Below are the code and all the weights of a small trained network. Each question names an input and a class and asks about switching units off, where a switched-off unit gives its printed mean instead of its output.

import numpy as np


def w(rows, s, z=0):
    codes = np.array(rows[::2]) - 128.0
    scale = np.full(codes.shape[1], s)
    scale[-1] = z or s
    return codes * scale


def norm(h):
    return h / np.sqrt((h * h).mean(-1, keepdims=True) + 1e-5)


def f(y):
    return y / 2 * (1 + np.tanh(0.7978845608 * (y + 0.044715 * y**3)))


def log_softmax(a):
    a = a - a.max(-1, keepdims=True)
    return a - np.log(np.exp(a).sum(-1, keepdims=True))


def net(x, mask):
    res = np.array(x, float).reshape(1, 7) / 4 @ E
    u = 0
    for l in range(4):
        y = f(norm(res) @ A[l][:, :-1].T + A[l][:, -1])
        res = res + np.where(mask[u : u + 10], y, B[l][:, -1]) @ B[l][:, :-1]
        u += 10
    return log_softmax(norm(res)[-1] @ U[:, :-1].T + U[:, -1])


A, B = {}, {}
E = w([
[84,215,184,86,207,100],'x0',
[115,127,168,103,246,64],'x1',
[89,106,254,214,76,94],'x2',
[250,204,61,207,73,95],'x3',
[145,115,28,52,189,50],'x4',
[78,165,142,243,150,137],'x5',
[124,201,141,70,186,174],'x6',
],0.0031)
A[0] = w([
[132,130,97,185,189,28,19],'0.n1',
[138,167,165,87,95,111,90],'0.n2',
[181,1,128,55,95,157,39],'0.n3',
[165,120,22,82,177,162,53],'0.n4',
[91,127,29,89,143,143,128],'0.n5',
[112,190,137,191,184,158,109],'0.n6',
[83,79,89,222,62,181,118],'0.n7',
[152,92,128,181,160,115,47],'0.n8',
[155,187,91,57,163,56,146],'0.n9',
[212,186,110,195,57,131,6],'0.n10',
],0.0044,0.0019)
B[0] = w([
[141,25,168,223,247,155,141],'0.n1',
[175,141,155,142,160,139,128],'0.n2',
[171,83,128,48,45,48,176],'0.n3',
[125,169,25,87,191,181,199],'0.n4',
[204,156,125,73,161,169,191],'0.n5',
[156,59,192,45,61,88,156],'0.n6',
[126,180,252,66,164,161,194],'0.n7',
[73,159,63,125,104,97,99],'0.n8',
[137,102,207,106,176,245,249],'0.n9',
[235,211,124,225,38,97,185],'0.n10',
],0.0029,0.0019)
A[1] = w([
[154,70,64,195,47,108,170],'1.n1',
[70,114,196,150,109,161,75],'1.n2',
[134,185,161,99,196,85,121],'1.n3',
[169,29,84,141,43,101,90],'1.n4',
[55,74,136,141,143,179,103],'1.n5',
[107,136,212,150,125,131,109],'1.n6',
[116,101,100,205,230,16,4],'1.n7',
[198,211,73,254,20,127,69],'1.n8',
[196,170,37,77,150,99,103],'1.n9',
[197,160,104,239,46,118,88],'1.n10',
],0.0053,0.0037)
B[1] = w([
[155,160,204,66,204,115,195],'1.n1',
[86,183,69,140,116,152,146],'1.n2',
[107,166,123,102,175,80,177],'1.n3',
[112,141,236,54,83,68,155],'1.n4',
[145,172,129,149,63,134,137],'1.n5',
[74,154,82,96,140,135,164],'1.n6',
[100,53,71,223,166,14,135],'1.n7',
[250,216,206,244,130,169,252],'1.n8',
[93,83,77,103,167,254,204],'1.n9',
[217,219,191,142,179,179,216],'1.n10',
],0.0044,0.0032)
A[2] = w([
[115,87,215,201,134,166,14],'2.n1',
[78,36,107,233,196,30,64],'2.n2',
[35,116,176,189,55,218,2],'2.n3',
[133,80,117,196,132,62,92],'2.n4',
[105,134,229,231,97,3,107],'2.n5',
[109,129,170,203,62,104,68],'2.n6',
[87,160,153,71,83,179,122],'2.n7',
[117,13,62,97,6,45,88],'2.n8',
[128,119,216,97,170,154,132],'2.n9',
[200,28,141,63,68,89,91],'2.n10',
],0.0046,0.0022)
B[2] = w([
[124,143,105,128,132,166,126],'2.n1',
[121,139,62,213,154,59,164],'2.n2',
[62,143,54,172,29,186,142],'2.n3',
[138,174,82,189,161,126,103],'2.n4',
[150,51,27,117,144,143,249],'2.n5',
[143,151,80,98,186,253,138],'2.n6',
[142,110,117,174,160,96,192],'2.n7',
[191,121,189,116,80,92,140],'2.n8',
[107,143,140,145,80,62,217],'2.n9',
[112,67,124,107,75,97,158],'2.n10',
],0.0048,0.0019)
A[3] = w([
[180,77,86,84,188,101,163],'3.n1',
[49,118,110,163,61,204,25],'3.n2',
[160,119,2,67,147,183,5],'3.n3',
[44,123,81,83,140,80,117],'3.n4',
[89,153,170,97,189,103,86],'3.n5',
[84,107,169,192,114,144,122],'3.n6',
[213,181,150,190,100,151,65],'3.n7',
[161,68,93,148,84,160,134],'3.n8',
[94,184,83,178,204,155,207],'3.n9',
[162,159,112,194,128,74,144],'3.n10',
],0.0079,0.0027)
B[3] = w([
[57,124,105,195,74,202,247],'3.n1',
[36,187,106,205,78,143,156],'3.n2',
[101,10,52,92,206,254,211],'3.n3',
[246,163,129,133,147,164,215],'3.n4',
[142,232,102,130,142,77,181],'3.n5',
[111,137,72,150,125,206,151],'3.n6',
[227,140,163,149,128,193,252],'3.n7',
[113,161,187,104,155,92,144],'3.n8',
[127,72,149,82,58,82,253],'3.n9',
[159,92,113,163,160,122,179],'3.n10',
],0.006,0.0038)
U = w([
[122,73,71,60,183,221,190],'0',
[27,173,127,178,61,171,165],'1',
[249,165,177,177,117,186,222],'2',
[112,232,154,53,183,71,3],'3',
[118,83,82,192,176,47,113],'4',
[132,56,194,54,56,82,31],'5',
],0.015,0.0013)

Each question gives the input, the list of numbers given to net, and the class t.
The units are the neurons (one row each of A and B). Each row of codes is followed by its name. A weight is (code - 128) times the scale printed after its matrix; where a second scale follows, it is the last column's (A, B and U).
mask holds one flag per neuron, layer by layer. A switched-off neuron (its flag False) gives its mean, the last column of its row in B, instead of its output. The means were averaged over made-up inputs and are rounded, as every weight is.
A unit's drop is (log p(t) with every unit on - log p(t) with that unit switched off) / (log p(t) with every unit on - log p(t) with every unit switched off).
The circuit of an input: a set's keep is (log p(t) with only the set's units on - log p(t) with every unit switched off) / (log p(t) with every unit on - log p(t) with every unit switched off). Starting from the 12 units with the biggest drops (on a tie, the unit counted first), units are removed one at a time, each time the one whose removal leaves the highest keep (on an exact tie, the one counted first), for as long as the keep stays at least 0.8.
units of the circuit, in order: the units of the circuit, biggest drop first
unit that matters most: the unit with the biggest drop
k most important neurons: the k neurons with the biggest drops, biggest first
k most important neurons of layer l: the k neurons of layer l with the biggest drops, biggest first
drop of u: that unit's drop, to one decimal
input [5,7,-4,5,8,6,-4], class 4: units of the circuit, in order	1.n7
input [0,-8,5,-4,-6,-6,-6], class 1: units of the circuit, in order	3.n2, 2.n3
input [6,4,1,-4,4,7,-1], class 4: units of the circuit, in order	1.n7, 2.n2
input [-2,4,4,-6,-2,-3,6], class 3: 4 most important neurons of layer 1	1.n8, 1.n9, 1.n3, 1.n6
input [2,-2,7,-1,0,-8,6], class 3: 2 most important neurons of layer 3	3.n9, 3.n5
input [-6,-6,0,-1,3,0,-4], class 5: 2 most important neurons	1.n4, 0.n3
input [1,7,-8,-6,-4,1,3], class 3: 2 most important neurons	3.n5, 2.n5
input [4,-8,-5,-2,-4,8,0], class 1: 3 most important neurons	0.n7, 3.n2, 2.n3
input [-2,-6,6,-3,3,4,-7], class 1: 2 most important neurons	0.n7, 3.n2
input [4,-2,-6,-7,-7,-4,7], class 3: 3 most important neurons	2.n5, 1.n9, 3.n5
input [5,-8,0,0,0,-4,3], class 0: 2 most important neurons	1.n8, 3.n3
input [1,2,8,4,7,-6,6], class 3: drop of 0.n9	0.7
input [-8,-4,5,-6,0,-8,2], class 5: drop of 2.n7	0.0
input [-7,-3,0,3,5,-8,-7], class 5: drop of 1.n4	0.1
input [-1,2,6,3,4,-6,-8], class 5: drop of 1.n4	0.6
input [3,5,3,-2,7,7,5], class 4: 2 most important neurons	1.n7, 2.n2
input [4,6,-5,3,1,8,2], class 4: 2 most important neurons	1.n7, 0.n1
input [2,6,1,5,6,-3,4], class 0: unit that matters most	1.n9
